Each row is followed by one of two labels, saying whether the row has a hidden trait. Each part has a new trait and two new labels.
[ 53  -1  -1  11  44 -14  -8  -1   2  -9 -29  21  -7  23  -5  14 -31 -11
  21   4  27   5   3  13   1 -37 -32  -6  -4   6   2  31 -20 -47   5  33
 -10  50   7   4   6 -44  14  11  13 -34   5 -13  20   4  -1  20  16   1
 -49 -18  27 -14  10   9   3  -7  -6  15  13  53  -2 -14   7   5  29  -2
   5  16   4  -8   0 -17   2  19 -20  -6   2  -4  33  11 -27 -14  30  -2
  -5  12  37 -10 -26  -5  21  82  23  -6 -46   3   1]
Ker
[ 38   2   0  11  44   5  -8  -9  15  -8 -38  29 -11  16  -6   9 -30 -10
  25  15  31  -4   9  15   5 -30 -23 -19  -5   6  -1  63 -25 -53  23  31
  -6  52  13  12  17 -62  27  13 -14 -67   4 -19   9  -4   0  -1   3   1
 -56 -17  34 -10  10   8   0 -10  -7   5  17  59 -18 -25   3   2  32   1
   6  23   1 -10  -3 -17 -19  22 -23 -12  -1  -6  29   7 -20 -15  30 -13
   0  13  33 -17 -15 -13  35  72  26  -6 -48   3   4]
Ker
[ 23  -5   0   7 -21 -16  10  -1  40  -3 -29  19  55  28  -1   3 -13  17
 -33 -13 -17 -26 -17  32  -6  -1   8 -19   7 -10  15   4  -1 -73 -23   2
 -13 -29   8  12  26  -5 -40 -10 -29  -7  -1 -26  -9  -6   1  -9 -26   0
 -10 -38  -4   3  10  18  -8  16   3 -13  43  26  18  39  10  -1  11   0
  12  -6 -14 -22  35  36 -11  53 -23  18   2  -7 -44 -27 -37 -19   2 -38
   3  21 -31  14  -4 -21 -32 -48   2 -27  19   6  -5]
lof
[-30  14  -2   1  21  17  -4   2  21   5  -2  -6  -1  20   2  18  26   5
  -8  -5 -20  -4   1  -2   1   1  31  13  -3  -3   2   4  -6  50  18 -41
   7  -6  -9  -3  27  -2 -42  12  -2 -36   6  -9 -21  -4   2  -6 -13  15
   5  24 -12 -11  -7  31  -8   2 -14  -3 -15   7  41  -9 -26 -20 -30   4
  -2   6   7  12   2  -4 -24   4 -13   2   4  19  11  -1 -12  24  18   7
  -2   2 -94  -2   1  -8  15  49 -13 -10 -24  -1   3]
lof
[ 34   0  -1  10  53 -20  -9  -3   6  -7 -25  15  -7  22  -4  12 -38 -14
  25   9  27  10   6  10   0 -34 -33  -8 -11   7   7  33 -16 -52  11  33
  -6  54   6   2  -1 -53   7  11  16 -40   2  -5  15  -2   3  21  18   2
 -43 -12  24 -14  12   2   5 -13  -4  11   5  51  -3 -22   6  -4  28  -3
   1  11   8  -5  -3 -14  -6  14 -25  -5   1  -2  43   9 -21 -14  27  -1
   0  16  34  -7 -26  -5  25  51  23  -2 -46   3   5]
Ker
[  0   5   1  -2   0 -11  -4   1   2   1   8  -3   6   2   7  -3   1   0
 -14  -3  -6   2   4  -3   2  -5   2   5   5  -3  -5  11   1  -8  -4  12
   5   0  -5  -3  -5  20  -4  11  -9  10  -4  -5  -4  -1   6   5  -5  -3
 -20  -3  -4  -5  -5   9   1   1  -1  -1 -22 -24   5  -1  -4  -7   3   8
  -1   0  -3   4  -1   7   2  -8   1   2  -4  -5   3   3  21  -1  -5 -10
  -3   4 -20  -2  -4   6   1 -11   0   2   3   5   3]
lof
[-42  -7  13   1  15  15  -3   8 -18   3  30  11   2  17  12  16  -8  -6
  -6 -21  16 -65  -4   1   1 -29   2  13   8  29 -13 -29  -7  -7   5  14
 -22  18  -3   9 -25 -54  -1  23 -29  25 -23  -9  12   9   9  31 -29 -12
   3  17   1 -27  21  16 -23   0   1   0 -42  -1 -13   6 -12   7  -4  -8
  27   9  -1  -3 -41  11  11  55  -2  21   6  33  40   8 -55   2  12   3
  33 -12 -35  -8   6  -4  40  64 -10  -2 -16 -10  16]
lof
[  3  -1  -5   0  -3  -3   6  12  17   3 -43  28  27  21  -4   4 -45  15
 -32 -17 -10 -54   3  24  -4   3  10 -19  -2 -17  10  -4 -69 -52 -13  15
 -24 -10  15  26  12   9 -19   2 -36  10   0 -32 -22 -18  -9 -19 -20  -2
 -36 -45   2 -14  14   5 -11  10   8 -21  -7  21  20  22  23 -11  16   1
   4   0  -6 -14  16  38 -30  27 -22   4 -15  -8 -63 -19 -48 -14 -25 -24
  -1  28 -36  11   1 -27 -28 -90 -11   4  21   4  -6]
lof
[-21  12  -4   0  20  23   1   8  17   5  -2 -11  -4  23   0   9  26   8
  -5  -4  -8 -12   4  -6   2   4  31   6   7   0  -5 -10  -4  51  39 -56
  16  14  -9   2  41 -11 -38  10 -20 -43   2 -13 -20  -6  -2  -8  -2  13
   5  27  -7 -10  -4  25  -8   3 -18   2 -25  20  36 -20 -28 -20 -34   9
   6   4   2  12  -9  -2 -27  -5 -14  -7  11  10  12   1  -8  20  16   7
  -4   0 -81  -4   8  -8   7  45 -14  -9 -17  -4  -2]
lof

Part 2:
[-13   8  51 -28  -4  83 -41  -6  10   9  -3   3  18  27  15  -3 -15  -1
  12  23   4]
K
[  7  70 -26 -19  11  19 -30 -26   4  -8   2  -4  23  46  -7  -5  -1  -7
  11  35   0]
K
[ -5  43 -33 -57  -6 -48 -13  10  -8  12   9   0  16 -10  12  -4 -21   2
  12  70 -18]
K
[-93   6   4  29  51 100   8  16  50  -9  -6 -15 -23   4  47 -18 -24  -4
  -6 -51 -14]
K
[-18  13 -31   5  16  37  -4 -22  17  -5  13   3  17   3  34  -3 -12   5
   2  15   6]
P
[ 16 -10  36  22 -13   6 -14  23   5   5  -9  -5   3  -3  -2   0   0  -1
   6   2  -3]
K
[ 21  33 -51 -80  -6 -65 -13 -40 -11   4  28  11  26  -5   8   2 -16   3
  10  49  -5]
P
[ -4  46 -52 -11  16 -54   4 -15   0  -7   4  -3   1  14  -5  -4  -4  -3
  -2   4 -10]
K
[-30  46 -41 -18   4  -2  33   4  13  -8   3  -7 -12  13   1  -2   8  -9
   2 -13  16]
P
[ 16  15 -28 -22  -1 -37 -10 -23 -12   0  13   7  13  12  -5   0  -1   2
   3  17  -7]
K
[-24  32  23 -17  13  70  21  10  14   4 -18   2 -12  18  -3  -5  -7   1
   2  11   6]
K
[-10  17 -60  50  11 -43 -57  -9   6 -20  26  -8  12   7  19  -8   0 -10
   8 -38 -15]
K
[  0  36 -51 -48  -5 -65  -4  -9  -3  -1  22   2   9  10  -1  -3 -14  -5
   8  10  -8]
K
[ -7  -2 -46   7  14 -36  11   3   5  -6  14  -5  -6 -10  11  -3   4  -2
 -11 -25 -11]
P
[-12  35 -37 -48  -1 -39  32  24  -9   3  -1   2  -7 -22   8  -1 -11   2
   2  26 -15]
K
[ 13  17 -48   5  10 -64 -27 -29 -10  -8  17  -3   5  13  -5  -4   5  -8
   4 -29  -8]
K
[ 11  -4 -19 -27   0 -39 -23 -11  -3   0  23   7  20 -17  16   0 -15   3
   3  21 -11]
K
[  11   50  -77  -69   -7 -100   -6  -22  -29    8   34    9    9  -10
   10   -3  -19   -3   16   35  -33]
P
[ 10 -35   3  29   6  28 -36 -47   5  -1  26   4  10  -7  14   1 -11   6
  -7 -26  -3]
P
[  3   6 -17  -6 -10 -39 -37  18   7  -6  24  -2  32  12  15  -3  -4 -10
  11  14  -8]
K
[ 11  44 -35 -37   1 -47 -17  -5  -8   3  11  -1  18  12   1  -2   0  -1
  12  25 -12]
P
[  3  -5 -43  13  -3 -67  -7  48  -1 -10   9  -2  13 -13  10   2  15  -7
   5  -9  -8]
P
[-21  17  12 -52  10  24 -14 -31  11  10   3   5   8  27  12  -5 -23   3
  10  22  -6]
P
[ -5  29 -13 -62  11 -11   2 -42  -7  12  14  12   6   3   0  -4 -32   8
   6  24 -14]
K
[ 11  34 -35 -37 -15 -54  -1  10 -12   7  13   4  24   6   1   0  -8  -5
   9  30  -1]
K
[  9  10 -52  22  -2 -67  -1  13  -1 -13  11  -2  11  -4   2   0  12  -6
   3   2  -3]
K
[-20  10  25 -64 -11  67  -9  49  23   6 -13  -3  11   6  30  -5 -20  -6
  14  16  -2]
K
[ -8  25  -4 -12   0  -7 -30 -16  -3   3   5  -3  -5  25   1  -7  -4  -5
   8   3  -9]
K
[ 33 -23 -51  -4 -11 -61 -41 -24 -12 -13  44  11  28 -13  16   4   3   2
   4   5  -9]
P
[-10  61 -27 -49   1  13 -57 -40   3   3   4  -6  23  44   8  -8 -12  -7
  19  59 -11]
K
[-11  53 -22 -13   9 -29  18  39   4  -9  -1  -4  12   5   6  -2   9  -9
   8  15   2]
P
[ 19  21 -68 -21 -10 -82  10  18 -11 -10  12   2  11 -11  -2   3  15  -8
   4   8  -4]
P
[-27   5 -54  80  15 -31 -44  63  27 -16  14 -16  22  -5  29  -7   2 -17
  10  -5 -23]
K
[ 13  47 -62 -22  10 -67   8 -41 -20  -8  17   4 -16  -7 -17  -1   0   4
  -5   5  -6]
K
[ -5  -7 -19  19  -1 -31  -1  37   9  -6  15   0  11 -24  22  -1   4  -5
   4   8  -6]
K
[ 10  55 -49 -50   8 -68  13 -34 -16   2  14   3  -3   7  -7  -2  -4   9
   3  31 -11]
K
[ 10  75 -42 -40  12 -62   1 -57 -22  -3   3   0 -10  37 -24  -6   5  -1
  -2   5  -3]
K
[-34  11  -2 -10   9  63 -20   8  48  -3   9   0  36  11  38  -4 -26  -4
  17  33   4]
P
[-12  33 -74  -6  10 -74 -23  26   0  -9  21  -4   3 -14  18  -5  -6  -7
   7   4 -21]
P
[  1   5  -3 -62 -13 -14 -11  14  -2  11   1   3  29  -6   2   4  -9   1
  12  31  -7]
P
[  21    8  -80  -62  -10 -100  -16  -17  -27    6   38   14   27  -26
   20    3  -10    3   13   28  -27]
P
[  8  17 -82  13   4 -75 -27  25  -2 -23  24  -4  27   4  18  -1  15 -11
  10  10  -8]
P
[ 14  12 -69  31  -1 -79  23   8 -10 -10  19   5   0 -40  -9   2  13   5
  -6 -10   1]
K
[ 27  10 -47  30  10 -71 -25 -22  -5 -16  23  -6   1  17 -18  -2  20  -5
  -3 -44  -6]
K
[-16  22 -48  71   7   6 -12  76  24 -23  -8 -10  18   9   5   1  22 -16
  10  -6   7]
P
[ 15  29 -34 -60   8 -62   7 -58 -14   3  20  11   3   3   0  -2 -11   9
  -2  23  -7]
P
[ -4   9 -21  18   7  -3 -21  36  12 -10  10  -2  18   9  21   0  -3  -3
   8  13  -9]
P
[  1  49 -16  -9  14  -9  10 -35  -1  -5 -12  -7 -11  36 -10  -7   7   1
  -5 -12   6]
K
[  6 -10 -39 -15 -24 -14   2  67   9  -7  10   9  29 -25  22   9  -4   1
   6  30  15]
P
[-32  36 -11 -16  13  32 -12   7  26  -3  -1  -8   6  30  24  -6  -8  -7
   9  16  -3]
P
